Below are the code and all the weights of a small trained network. Each question names an input and a target symbol and asks about switching units off, where a switched-off unit gives its printed mean instead of its output.

import numpy as np


def w(rows, s, z=0):
    codes = np.array(rows[::2]) - 128.0
    scale = np.full(codes.shape[1], s)
    scale[-1] = z or s
    return codes * scale


def f(y):
    return np.maximum(y, 0)


def softmax(a):
    e = np.exp(a - a.max(-1, keepdims=True))
    return e / e.sum(-1, keepdims=True)


def log_softmax(a):
    a = a - a.max(-1, keepdims=True)
    return a - np.log(np.exp(a).sum(-1, keepdims=True))


def net(x, mask):
    ids = ['αβγεζθξπστφψω'.index(c) for c in x.split()]
    T = len(ids)
    res = E[ids] + P[:T]
    u = 0
    for l in range(2):
        q, k, v = (res @ M[l].T for M in (Q, K, V))
        z = softmax(np.where(np.tri(T) > 0, q @ k.T / 2**0.5, -1e9)) @ v
        res = res + np.where(mask[u], z, O[l][:, -1]) @ O[l][:, :-1]
        u += 1
        y = f(res @ A[l][:, :-1].T + A[l][:, -1])
        res = res + np.where(mask[u : u + 16], y, B[l][:, -1]) @ B[l][:, :-1]
        u += 16
    return log_softmax(res[-1] @ U[:, :-1].T + U[:, -1])


Q, K, V, O, A, B = {}, {}, {}, {}, {}, {}
E = w([
[228,167,141],'α',
[70,109,173],'β',
[134,253,30],'γ',
[108,151,136],'ε',
[173,154,84],'ζ',
[39,107,218],'θ',
[121,99,110],'ξ',
[107,102,171],'π',
[167,230,169],'σ',
[59,35,126],'τ',
[53,162,63],'φ',
[121,115,73],'ψ',
[155,140,119],'ω',
],0.019)
P = w([
[147,137,88],'0',
[123,120,250],'1',
[88,67,74],'2',
[130,136,98],'3',
[86,76,235],'4',
[89,68,78],'5',
[116,138,110],'6',
[146,129,224],'7',
[90,68,79],'8',
[108,138,118],'9',
],0.012)
Q[0] = w([
[141,211,72],'0.h1',
[118,254,129],'0.h1',
],0.0063)
K[0] = w([
[79,228,10],'0.h1',
[156,186,166],'0.h1',
],0.011)
V[0] = w([
[47,254,145],'0.h1',
[183,33,96],'0.h1',
],0.0056)
O[0] = w([
[69,130,170,249],'0.h1',
[2,114,233,86],'0.h1',
],0.005,0.0014)
A[0] = w([
[50,90,81,164],'0.n1',
[76,148,22,255],'0.n2',
[81,160,105,125],'0.n3',
[161,130,155,101],'0.n4',
[131,86,35,186],'0.n5',
[176,82,100,190],'0.n6',
[135,59,149,197],'0.n7',
[115,87,58,175],'0.n8',
[9,59,94,47],'0.n9',
[128,157,61,159],'0.n10',
[104,105,195,111],'0.n11',
[116,62,144,162],'0.n12',
[156,130,143,27],'0.n13',
[161,112,118,163],'0.n14',
[180,176,132,140],'0.n15',
[87,104,191,101],'0.n16',
],0.015,0.0044)
B[0] = w([
[194,158,180,213],'0.n1',
[149,46,166,249],'0.n2',
[209,160,170,165],'0.n3',
[206,161,48,137],'0.n4',
[139,66,94,207],'0.n5',
[25,109,135,158],'0.n6',
[3,173,90,160],'0.n7',
[113,85,150,195],'0.n8',
[189,166,25,214],'0.n9',
[184,72,171,184],'0.n10',
[209,152,71,152],'0.n11',
[7,163,123,159],'0.n12',
[83,33,217,131],'0.n13',
[66,131,132,141],'0.n14',
[168,127,37,152],'0.n15',
[164,161,215,154],'0.n16',
],0.0061,0.015)
Q[1] = w([
[176,252,65],'1.h1',
[190,115,236],'1.h1',
],0.004)
K[1] = w([
[216,190,100],'1.h1',
[162,187,3],'1.h1',
],0.005)
V[1] = w([
[168,216,216],'1.h1',
[66,92,5],'1.h1',
],0.0029)
O[1] = w([
[116,249,110,6],'1.h1',
[103,141,100,178],'1.h1',
],0.015,0.0024)
A[1] = w([
[169,94,72,127],'1.n1',
[41,144,141,107],'1.n2',
[187,171,196,174],'1.n3',
[158,120,189,179],'1.n4',
[147,122,193,188],'1.n5',
[101,45,136,123],'1.n6',
[121,98,48,23],'1.n7',
[149,111,74,106],'1.n8',
[128,103,155,67],'1.n9',
[212,105,157,142],'1.n10',
[77,124,172,78],'1.n11',
[7,117,149,119],'1.n12',
[139,103,106,170],'1.n13',
[206,144,76,176],'1.n14',
[107,206,220,253],'1.n15',
[153,3,77,111],'1.n16',
],0.014,0.0074)
B[1] = w([
[119,159,140,187],'1.n1',
[255,97,119,136],'1.n2',
[16,97,130,150],'1.n3',
[115,45,87,151],'1.n4',
[109,158,70,148],'1.n5',
[90,107,129,191],'1.n6',
[134,173,67,154],'1.n7',
[176,247,171,160],'1.n8',
[177,68,134,135],'1.n9',
[154,79,110,183],'1.n10',
[173,119,91,131],'1.n11',
[56,85,73,142],'1.n12',
[91,166,204,168],'1.n13',
[103,119,102,175],'1.n14',
[206,140,91,153],'1.n15',
[136,180,154,254],'1.n16',
],0.0082,0.028)
U = w([
[140,81,5,140],'α',
[59,52,64,198],'β',
[33,118,162,147],'γ',
[120,181,101,139],'ε',
[110,148,98,122],'ζ',
[110,138,138,181],'θ',
[189,71,133,93],'ξ',
[211,168,117,1],'π',
[38,173,100,63],'σ',
[97,181,59,20],'τ',
[141,179,81,108],'φ',
[100,228,176,71],'ψ',
[124,106,195,213],'ω',
],0.013,0.0066)

Each question gives the input, a string of symbols that net reads in full, and the target symbol t.
The units are the heads (2 rows each of Q, K, V and O) and the neurons (one row each of A and B). Each row of codes is followed by its name. A weight is (code - 128) times the scale printed after its matrix; where a second scale follows, it is the last column's (O, A, B and U).
mask holds one flag per unit, layer by layer, with each layer's heads first. A switched-off unit (its flag False) gives its mean, the last column of its rows in O or B, instead of its output. The means were averaged over made-up inputs and are rounded, as every weight is.
A unit's drop is (log p(t) with every unit on - log p(t) with that unit switched off) / (log p(t) with every unit on - log p(t) with every unit switched off).
The circuit of an input: a set's keep is (log p(t) with only the set's units on - log p(t) with every unit switched off) / (log p(t) with every unit on - log p(t) with every unit switched off). Starting from the 12 units with the biggest drops (on a tie, the unit counted first), units are removed one at a time, each time the one whose removal leaves the highest keep (on an exact tie, the one counted first), for as long as the keep stays at least 0.8.
units of the circuit, in order: the units of the circuit, biggest drop first
unit that matters most: the unit with the biggest drop
top k neurons: the k neurons with the biggest drops, biggest first
k most important neurons of layer l: the k neurons of layer l with the biggest drops, biggest first
drop when u is switched off: that unit's drop, to one decimal
input ψ α φ τ γ α ζ φ, target β: units of the circuit, in order : (1.n16 1.n8)
input α ξ α γ ω ψ π ω ψ ε, target β: units of the circuit, in order : (1.n16 1.n8)
input φ ζ ω φ γ, target α: units of the circuit, in order : (1.n16)
input ψ ψ ψ ε π α γ, target π: units of the circuit, in order : (0.n15 1.n8 1.n6 0.n2)
input ψ φ ψ ω ψ γ φ ψ, target β: units of the circuit, in order : (0.n9 1.n8 0.n1 0.n3)
input ψ ε φ τ, target σ: units of the circuit, in order : (0.n12 0.n7 1.n10)
input α ψ α ε, target β: top 2 neurons : (1.n16 0.n9)
input θ φ ψ ψ σ, target α: top 2 neurons : (1.n15 1.n16)
input ψ ξ τ γ, target π: top 3 neurons : (0.n15 1.n8 1.n16)
input ω ω ψ ψ ζ α ψ φ σ, target α: top 2 neurons : (1.n16 0.n9)
input ε φ ξ ψ φ ψ ψ γ γ, target ξ: 2 most important neurons of layer 0 : (0.n2 0.n10)
input ψ τ α π, target α: 2 most important neurons of layer 1 : (1.n16 1.n13)
input ψ α ψ φ ψ ψ ψ ω, target α: 2 most important neurons of layer 0 : (0.n2 0.n5)
input ξ ω ψ ψ ω, target β: top 4 neurons : (1.n16 0.n9 1.n8 1.n12)
input ψ ε ω φ ψ, target β: 3 most important neurons of layer 0 : (0.n12 0.n7 0.n3)
input α π ψ ω β ψ σ θ, target α: unit that matters most : 1.n15
input ψ α ω β ψ ζ ψ ψ ψ ξ, target γ: 2 most important neurons of layer 1 : (1.n15 1.n10)
input φ ξ φ ω ψ φ ψ ω, target β: drop when 1.n16 is switched off : 0.4
input α ω γ ψ β α φ ε, target α: drop when 1.n4 is switched off : 0.1
input σ α γ ψ α, target β: drop when 1.n3 is switched off : 0.3
input φ ψ ψ φ ψ α ζ β, target α: most important neuron of layer 1 : (1.n15)
input ω ψ ψ φ π, target α: 2 most important neurons of layer 1 : (1.n15 1.n16)
